Below is a small trained network, with its code and all its weights. Each question gives an input and a class and asks what happens when units are switched off, that is, made to give their printed mean instead of their output.

import numpy as np


def w(rows, s, z=0):
    codes = np.array(rows[::2]) - 128.0
    scale = np.full(codes.shape[1], s)
    scale[-1] = z or s
    return codes * scale


def f(y):
    return y / 2 * (1 + np.tanh(0.7978845608 * (y + 0.044715 * y**3)))


def log_softmax(a):
    a = a - a.max(-1, keepdims=True)
    return a - np.log(np.exp(a).sum(-1, keepdims=True))


def net(x, mask):
    res = np.array(x, float).reshape(1, 8) / 4 @ E
    y = f(res @ A[0][:, :-1].T + A[0][:, -1])
    res = res + np.where(mask, y, B[0][:, -1]) @ B[0][:, :-1]
    return log_softmax(res[-1] @ U[:, :-1].T + U[:, -1])


A, B = {}, {}
E = w([
[123,126,127,127,129,126,127,128,127],'x0',
[201,58,41,139,112,131,121,129,102],'x1',
[168,57,186,74,98,114,183,90,134],'x2',
[162,143,131,63,173,124,86,144,50],'x3',
[120,123,125,127,131,124,126,124,126],'x4',
[175,101,163,192,216,115,147,109,144],'x5',
[138,186,93,102,159,123,155,42,170],'x6',
[102,144,81,117,183,121,255,183,102],'x7',
],0.0082)
A[0] = w([
[119,75,173,78,115,127,170,93,123,1],'n1',
[184,104,33,136,129,139,145,144,121,85],'n2',
[92,88,168,150,113,120,142,251,104,108],'n3',
[124,145,128,181,75,129,176,117,159,65],'n4',
[95,156,97,76,69,127,128,142,118,70],'n5',
[119,99,158,186,226,125,161,133,117,98],'n6',
[158,94,157,81,97,124,222,119,123,154],'n7',
[33,174,212,109,175,119,188,163,124,77],'n8',
[78,139,75,53,68,131,149,171,120,117],'n9',
[113,162,72,97,155,118,217,140,137,73],'n10',
[141,194,92,104,129,133,164,79,153,162],'n11',
[108,182,212,117,116,140,109,127,140,68],'n12',
[55,143,45,179,173,110,107,158,116,152],'n13',
[108,158,89,91,160,112,151,61,146,45],'n14',
[193,134,153,164,188,124,129,140,135,99],'n15',
[135,108,139,144,137,127,92,104,139,38],'n16',
[130,51,46,135,118,122,135,124,109,84],'n17',
[122,176,104,169,137,144,107,141,118,81],'n18',
[138,119,149,157,109,123,51,89,138,20],'n19',
[160,166,142,30,204,124,121,165,55,110],'n20',
[81,120,109,194,84,132,198,125,165,112],'n21',
[123,187,90,176,140,135,94,159,135,27],'n22',
[102,113,126,134,167,132,220,222,90,43],'n23',
],0.012,0.0072)
B[0] = w([
[225,49,177,49,160,134,193,150,138,161],'n1',
[208,192,86,180,99,119,142,151,138,208],'n2',
[171,86,177,211,231,156,62,78,55,223],'n3',
[145,24,26,117,151,114,159,124,123,165],'n4',
[109,103,137,129,135,108,232,37,154,177],'n5',
[62,151,150,134,97,131,238,59,128,206],'n6',
[79,174,199,76,150,126,118,250,121,255],'n7',
[223,211,52,165,104,116,152,156,136,245],'n8',
[67,156,166,154,105,127,228,67,139,228],'n9',
[141,122,130,50,82,132,29,46,140,236],'n10',
[129,144,191,208,173,152,66,132,52,231],'n11',
[199,177,67,121,90,121,139,134,131,178],'n12',
[88,160,198,66,146,127,134,241,125,239],'n13',
[214,35,156,191,184,138,115,67,68,173],'n14',
[68,146,145,154,109,128,209,90,127,169],'n15',
[135,100,112,100,73,142,145,72,120,127],'n16',
[212,195,73,155,141,121,147,121,150,197],'n17',
[174,73,173,75,130,108,158,160,133,156],'n18',
[99,167,113,30,92,126,38,70,119,168],'n19',
[65,36,32,158,132,124,119,187,188,234],'n20',
[57,61,46,148,132,123,111,180,169,224],'n21',
[209,37,166,54,133,127,192,138,152,160],'n22',
[147,127,140,51,55,125,29,45,133,235],'n23',
],0.019,0.0078)
U = w([
[115,105,138,44,72,134,66,52,113,114],'0',
[226,181,79,154,122,107,186,148,128,97],'1',
[150,70,222,37,174,119,197,207,121,106],'2',
[47,112,169,155,122,122,253,39,123,109],'3',
[143,58,170,195,214,176,105,92,31,110],'4',
[60,3,36,146,148,119,132,158,165,107],'5',
[79,145,150,143,140,133,136,154,114,253],'6',
],0.0066,0.021)

Each question gives the input, the list of numbers given to net, and the class t.
The units are the neurons (one row each of A and B). Each row of codes is followed by its name. A weight is (code - 128) times the scale printed after its matrix; where a second scale follows, it is the last column's (A, B and U).
mask holds one flag per neuron, in row order. A switched-off neuron (its flag False) gives its mean, the last column of its row in B, instead of its output. The means were averaged over made-up inputs and are rounded, as every weight is.
A unit's drop is (log p(t) with every unit on - log p(t) with that unit switched off) / (log p(t) with every unit on - log p(t) with every unit switched off).
The circuit of an input: a set's keep is (log p(t) with only the set's units on - log p(t) with every unit switched off) / (log p(t) with every unit on - log p(t) with every unit switched off). Starting from the 12 units with the biggest drops (on a tie, the unit counted first), units are removed one at a time, each time the one whose removal leaves the highest keep (on an exact tie, the one counted first), for as long as the keep stays at least 0.8.
units of the circuit, in order: the units of the circuit, biggest drop first
most important unit: the unit with the biggest drop
top k neurons: the k neurons with the biggest drops, biggest first
drop when u is switched off: that unit's drop, to one decimal
input [-8,2,3,1,5,-2,8,-7], class 4: units of the circuit, in order : n11, n14
input [-7,5,6,2,3,0,1,0], class 2: most important unit : n7
input [8,4,6,1,-8,-1,8,1], class 4: top 3 neurons : n11, n14, n13
input [-8,0,5,-4,-3,4,0,2], class 2: top 4 neurons : n7, n20, n9, n1
input [3,1,1,1,4,3,-5,-4], class 4: top 3 neurons : n23, n10, n7
input [-7,-4,4,0,-8,-2,8,-1], class 4: top 2 neurons : n14, n11
input [-3,-2,3,-7,-4,-1,-6,7], class 0: top 3 neurons : n23, n20, n10
input [0,-7,-3,4,0,-1,6,0], class 1: top 2 neurons : n8, n12
input [-7,-5,-3,3,2,3,1,1], class 1: top 2 neurons : n8, n7
input [7,0,-5,-8,2,-2,3,5], class 5: top 2 neurons : n21, n4
input [8,-8,3,4,-2,0,-7,-2], class 1: top 3 neurons : n8, n12, n11
input [2,2,-5,8,-8,0,-7,-2], class 5: top 2 neurons : n20, n11
input [4,-1,-6,8,-2,0,7,-6], class 5: top 2 neurons : n20, n3
input [1,-1,-2,2,2,-4,-3,-7], class 0: units of the circuit, in order : n19
input [-7,7,1,2,-2,1,5,-6], class 1: top 3 neurons : n10, n23, n2
input [-8,8,6,-8,5,-3,1,1], class 1: top 2 neurons : n17, n2
input [6,0,-6,6,-7,5,8,8], class 0: top 2 neurons : n10, n23
input [-1,-4,-7,-5,6,0,-6,4], class 2: top 2 neurons : n13, n22
input [-5,-7,-1,-7,2,-8,-8,5], class 3: drop when n20 is switched off : 0.3
input [7,-1,7,2,-2,-7,-2,-6], class 2: drop when n16 is switched off : 0.0
input [0,-2,-5,-2,-3,7,-1,-1], class 3: units of the circuit, in order : n6
input [0,5,-6,-1,-5,6,-1,0], class 2: drop when n13 is switched off : 1.0
input [8,-5,7,8,0,-5,1,5], class 5: drop when n20 is switched off : 2.7
